Below are the code and all the weights of a small trained network. Each question names an input and a target symbol and asks about switching units off, where a switched-off unit gives its printed mean instead of its output.

import numpy as np


def w(rows, s, z=0):
    codes = np.array(rows[::2]) - 128.0
    scale = np.full(codes.shape[1], s)
    scale[-1] = z or s
    return codes * scale


def norm(h):
    return h / np.sqrt((h * h).mean(-1, keepdims=True) + 1e-5)


def f(y):
    return y / 2 * (1 + np.tanh(0.7978845608 * (y + 0.044715 * y**3)))


def softmax(a):
    e = np.exp(a - a.max(-1, keepdims=True))
    return e / e.sum(-1, keepdims=True)


def log_softmax(a):
    a = a - a.max(-1, keepdims=True)
    return a - np.log(np.exp(a).sum(-1, keepdims=True))


def net(x, mask):
    ids = ['αβγδεζηθλμπστφψω'.index(c) for c in x.split()]
    T = len(ids)
    res = E[ids] + P[:T]
    u = 0
    for l in range(2):
        q, k, v = (norm(res) @ M[l].T for M in (Q, K, V))
        z = softmax(np.where(np.tri(T) > 0, q @ k.T / 4**0.5, -1e9)) @ v
        res = res + np.where(mask[u], z, O[l][:, -1]) @ O[l][:, :-1]
        u += 1
        y = f(norm(res) @ A[l][:, :-1].T + A[l][:, -1])
        res = res + np.where(mask[u : u + 4], y, B[l][:, -1]) @ B[l][:, :-1]
        u += 4
    return log_softmax(norm(res)[-1] @ U[:, :-1].T + U[:, -1])


Q, K, V, O, A, B = {}, {}, {}, {}, {}, {}
E = w([
[134,206,69,98,136,127,90,128,157,179],'α',
[74,194,120,89,92,115,102,185,140,93],'β',
[158,183,80,131,67,94,126,100,88,93],'γ',
[120,167,215,144,251,91,84,115,61,184],'δ',
[148,156,174,94,141,184,126,85,117,104],'ε',
[134,205,118,154,78,85,190,96,97,153],'ζ',
[94,136,169,190,130,62,137,54,125,106],'η',
[91,137,71,65,155,145,168,158,55,150],'θ',
[133,109,158,120,42,146,202,116,100,98],'λ',
[148,155,170,139,47,123,114,107,205,135],'μ',
[188,119,152,118,77,139,91,134,78,168],'π',
[90,167,182,82,113,99,177,179,125,203],'σ',
[142,127,161,70,132,184,132,114,104,85],'τ',
[145,164,146,122,144,137,106,68,210,183],'φ',
[177,130,80,91,149,143,168,46,142,123],'ψ',
[106,166,110,63,77,120,114,193,142,86],'ω',
],0.025)
P = w([
[221,141,114,211,188,151,138,229,142,66],'0',
[198,158,139,164,168,160,138,202,128,79],'1',
[184,168,146,147,149,167,130,172,125,83],'2',
[171,171,152,135,132,171,116,147,125,94],'3',
[155,169,151,121,121,169,111,128,120,98],'4',
[143,167,157,106,111,166,102,111,116,106],'5',
[131,166,158,89,100,161,92,99,112,114],'6',
[114,161,164,78,89,156,91,81,107,123],'7',
[107,155,165,53,81,150,84,65,104,129],'8',
[89,150,166,35,68,147,75,49,102,137],'9',
[70,132,163,14,58,139,67,31,105,142],'10',
[43,129,155,10,39,145,55,13,106,151],'11',
],0.013)
Q[0] = w([
[116,90,171,177,90,164,126,105,137,172],'L0H1',
[111,254,210,14,77,197,127,85,126,40],'L0H1',
[138,138,153,148,111,105,149,101,107,60],'L0H1',
[181,196,156,76,111,120,96,101,39,161],'L0H1',
],0.014)
K[0] = w([
[54,157,192,120,141,188,62,190,113,40],'L0H1',
[19,69,102,30,2,82,72,13,102,227],'L0H1',
[62,112,126,157,59,61,99,134,73,75],'L0H1',
[67,184,131,16,76,115,152,1,134,126],'L0H1',
],0.0091)
V[0] = w([
[163,127,116,126,119,149,189,138,19,216],'L0H1',
[179,84,135,94,111,164,1,166,118,173],'L0H1',
[187,193,46,104,150,63,74,81,59,32],'L0H1',
[72,158,91,95,227,167,112,106,141,131],'L0H1',
],0.0086)
O[0] = w([
[101,111,111,107,115,193,187,150,163,203,204],'L0H1',
[111,254,90,111,178,170,140,111,124,60,80],'L0H1',
[93,88,4,194,132,157,63,108,120,119,254],'L0H1',
[187,146,114,99,235,95,130,159,66,207,87],'L0H1',
],0.012,0.0051)
A[0] = w([
[80,148,178,184,224,47,102,49,254,176,101],'L0N1',
[78,132,144,61,175,175,127,110,142,81,254],'L0N2',
[144,44,153,160,118,83,49,91,130,27,174],'L0N3',
[85,89,218,150,213,96,53,171,84,140,97],'L0N4',
],0.008,0.004)
B[0] = w([
[64,191,118,129,145,122,252,87,108,74,168],'L0N1',
[154,121,127,156,64,164,89,122,90,166,253],'L0N2',
[127,111,146,118,128,54,141,79,97,161,218],'L0N3',
[62,140,131,138,72,169,95,167,157,144,150],'L0N4',
],0.016,0.0053)
Q[1] = w([
[157,43,100,131,217,126,119,60,125,85],'L1H1',
[109,201,7,160,153,149,109,101,91,192],'L1H1',
[97,18,37,157,119,91,142,164,196,151],'L1H1',
[136,202,129,49,224,88,178,123,184,77],'L1H1',
],0.015)
K[1] = w([
[169,146,45,194,113,37,120,202,141,126],'L1H1',
[76,112,72,28,215,193,4,95,94,156],'L1H1',
[150,40,95,233,148,143,142,164,137,133],'L1H1',
[229,201,151,196,151,138,141,199,70,116],'L1H1',
],0.011)
V[1] = w([
[110,169,65,166,125,110,253,75,88,142],'L1H1',
[194,67,77,32,86,133,190,87,88,68],'L1H1',
[69,97,95,104,121,118,183,221,34,78],'L1H1',
[182,179,38,109,87,50,122,177,227,142],'L1H1',
],0.012)
O[1] = w([
[49,98,145,77,165,156,160,80,128,117,253],'L1H1',
[165,139,63,98,155,108,212,115,122,83,230],'L1H1',
[116,129,109,111,112,166,175,88,3,149,102],'L1H1',
[179,147,122,76,110,128,95,72,165,151,39],'L1H1',
],0.02,0.004)
A[1] = w([
[150,70,127,63,120,142,57,214,88,91,231],'L1N1',
[249,129,106,97,149,167,186,62,161,103,3],'L1N2',
[155,156,157,175,93,181,106,97,80,101,22],'L1N3',
[87,78,189,73,105,96,136,108,175,203,180],'L1N4',
],0.012,0.0053)
B[1] = w([
[152,91,156,149,195,130,184,105,159,158,205],'L1N1',
[5,138,110,76,108,82,112,188,145,119,174],'L1N2',
[95,151,107,126,111,71,116,175,132,130,154],'L1N3',
[99,222,124,157,119,94,162,132,165,130,255],'L1N4',
],0.019,0.0069)
U = w([
[173,195,113,109,159,193,55,94,175,185,139],'α',
[204,151,147,129,70,69,69,123,55,186,154],'β',
[126,102,70,186,100,186,80,52,144,71,119],'γ',
[81,101,186,145,103,164,54,173,108,137,202],'δ',
[162,102,115,212,173,109,116,196,171,99,197],'ε',
[94,119,87,185,99,184,181,84,247,203,2],'ζ',
[118,92,181,141,146,4,146,45,97,156,86],'η',
[153,154,103,96,146,193,172,108,60,199,157],'θ',
[113,86,175,87,27,172,175,159,135,33,107],'λ',
[164,119,202,106,76,119,78,114,181,47,209],'μ',
[117,235,65,141,68,220,97,187,144,59,60],'π',
[173,181,183,54,96,129,150,211,144,193,153],'σ',
[149,183,72,196,152,92,149,206,79,69,97],'τ',
[114,185,165,116,217,209,154,85,184,58,79],'φ',
[93,82,93,79,174,117,118,195,215,134,140],'ψ',
[147,220,92,81,72,48,69,174,38,124,57],'ω',
],0.011,0.0062)

Each question gives the input, a string of symbols that net reads in full, and the target symbol t.
The units are the heads (4 rows each of Q, K, V and O) and the neurons (one row each of A and B). Each row of codes is followed by its name. A weight is (code - 128) times the scale printed after its matrix; where a second scale follows, it is the last column's (O, A, B and U).
mask holds one flag per unit, layer by layer, with each layer's heads first. A switched-off unit (its flag False) gives its mean, the last column of its rows in O or B, instead of its output. The means were averaged over made-up inputs and are rounded, as every weight is.
A unit's drop is (log p(t) with every unit on - log p(t) with that unit switched off) / (log p(t) with every unit on - log p(t) with every unit switched off).
The circuit of an input: a set's keep is (log p(t) with only the set's units on - log p(t) with every unit switched off) / (log p(t) with every unit on - log p(t) with every unit switched off). Starting from all 10 units, units are removed one at a time, each time the one whose removal leaves the highest keep (on an exact tie, the one counted first), for as long as the keep stays at least 0.8.
units of the circuit, in order: the units of the circuit, biggest drop first
top k neurons: the k neurons with the biggest drops, biggest first
top k neurons in layer l: the k neurons of layer l with the biggest drops, biggest first
drop of u: that unit's drop, to one decimal
input π γ π μ μ α ζ ω, target ζ: units of the circuit, in order	L0H1, L1N1
input ω ε π η ω, target η: units of the circuit, in order	L0H1, L0N3
input φ σ α φ ω ψ φ, target ω: units of the circuit, in order	L0H1, L1H1, L1N2
input μ τ θ λ ζ ε ζ σ ζ ψ φ β, target φ: top 2 neurons in layer 0	L0N2, L0N1
input φ φ α ε θ α θ π, target θ: units of the circuit, in order	L0H1
input ω ζ θ δ π δ ζ, target θ: units of the circuit, in order	L1H1, L0H1
input η η φ δ ω, target δ: units of the circuit, in order	L1H1, L0N4
input γ ζ θ θ β ω π, target ω: top 2 neurons in layer 0	L0N3, L0N4
input ψ ζ φ ψ λ φ φ δ γ β π, target β: units of the circuit, in order	L0N1, L1H1
input β ζ ε, target ζ: top 2 neurons in layer 0	L0N2, L0N1
input ζ ω δ ε γ α π, target α: units of the circuit, in order	L1H1, L0H1
input ψ δ ε τ γ σ π θ η α ω ε, target ω: top 2 neurons	L1N3, L0N4
input γ θ μ μ α τ θ ε α, target α: units of the circuit, in order	L1H1, L0N2, L0H1
input ω ψ δ α λ θ β θ δ ω π, target ω: units of the circuit, in order	L0H1, L1N3
input θ λ ψ ψ λ ε, target λ: units of the circuit, in order	L0H1
input φ γ τ γ ε μ μ ψ τ, target ψ: top 3 neurons	L1N2, L0N2, L0N1
input ε λ π θ ε θ π θ τ θ β, target θ: top 2 neurons	L1N1, L0N2
input τ μ ψ π ω ζ τ λ μ σ ω, target σ: top 2 neurons	L1N1, L0N2
input θ τ τ φ δ μ γ ε π, target ε: top 2 neurons	L0N1, L1N1
input θ γ β θ π τ β, target τ: top neuron	L1N1
input η ε σ δ γ ω θ ψ, target ψ: units of the circuit, in order	L1N2, L0H1, L1H1
input θ ω φ ω ζ τ τ ω θ τ λ δ, target δ: top 2 neurons	L0N4, L0N2
input β σ ω φ η θ λ δ σ ζ φ ω, target φ: top 2 neurons	L0N1, L1N1
input π ε θ δ ω φ δ π φ, target δ: top 2 neurons in layer 0	L0N1, L0N4
input η δ θ π β ζ τ ζ μ γ δ ψ, target ψ: top 2 neurons	L1N2, L0N1
input φ σ ω η μ γ μ η λ π ζ, target ζ: top 2 neurons in layer 0	L0N1, L0N3
input δ λ π δ ω, target δ: units of the circuit, in order	L1H1
input π β σ θ μ π ε β, target ε: top 2 neurons	L1N1, L0N1
input π θ ε λ δ δ π π ζ ψ ω ε, target ω: drop of L0N2	1.5
input ψ β ζ β λ ε ε μ, target μ: drop of L0H1	0.3
